Each row has a name. Each question is about the rows just above it.

[120 105  82  72  99 144 172 145 136 157 187 136  95 104 142 150 172 116
 130 135]  <119>
[147 135 146 176 121  98 122 139 135 161 120 135 126 111  90  75 176  72
 115 151]  <86>
[114  95  72  77 117 166 157 144 104 181 180 104  95 118 156 132 170 112
 140 129]  <203>
[125 179 171 115 106 112 155 136 142 112 133 142 109 108  82  81 183 118
 169 163]  <211>
[129 153 147 116 144 116  99 108 118  84  78 118 167 159 132 179 179 168
 116 101]  <38>
[107 129 164 137 125 131 106 120  91  96  72  91  73 160 170 140 175 179
 174 125]  <61>
[157 122 116 136 119 112  95  80 156 100 120 156 163 123 171 162 174 111
 106 135]  <39>
[101 162 134 153 123 131 136 121  75 111  89  75  91 122 156 147 172 144
 186 180]  <47>
[127 154 148 114 142 116  99 107 117  84  77 117 164 160 134 177 179 173
 116 100]  <111>
The entry that follows [161]: | [120]
Whose row is [125 179 171 115 106 112 155 136 142 112 133 142 109 108  82  81 183 118
 169 163]? | <211>
Where do [147 135 146 176 121  98 122 139 135 161 120 135 126 111  90  75 176  72
 115 151] appear? | <86>
Whose row is [127 154 148 114 142 116  99 107 117  84  77 117 164 160 134 177 179 173
 116 100]? | <111>
What comes right after [155] in the named rows? | [136]

[169 124 106 125 135 120 126 146 138 132]  <203>
[125 128 120 122 123 144 130 107 144 155]  <119>
[169 124 106 111 135 120 126 146 117 116]  <47>
[125 128 120 122 123  86 130 107 144 155]  <186>
[125 128 120 122 123  86 130 107 144 155] is in which row? | <186>
Where do [169 124 106 125 135 120 126 146 138 132] appear? | <203>
What comes right after [117] in the named rows? | [116]
[169 124 106 111 135 120 126 146 117 116] is in which row? | <47>
What comes right after [111] in the named rows? | [135]

[185 104 170 149  98 136 134] -> <119>
[135 136 140 184 105 123 111] -> <111>
[121 126  91 113 172 110 152] -> <38>
Right after [185] comes | [104]
The entry that follows [135]: | [136]
What comes right after [184] in the named rows? | [105]

[171 100  81 158] : <47>
[166  89 162 157] : <117>
[169  86 169  89] : <38>
[ 82 159  91 165] : <39>
[ 98 170  85 121] : <86>
[ 89  91  92 140] : <61>
Right after [82] comes | [159]
The entry that follows [86]: | [169]
Right after [166] comes | [89]
The entry that follows [85]: | [121]

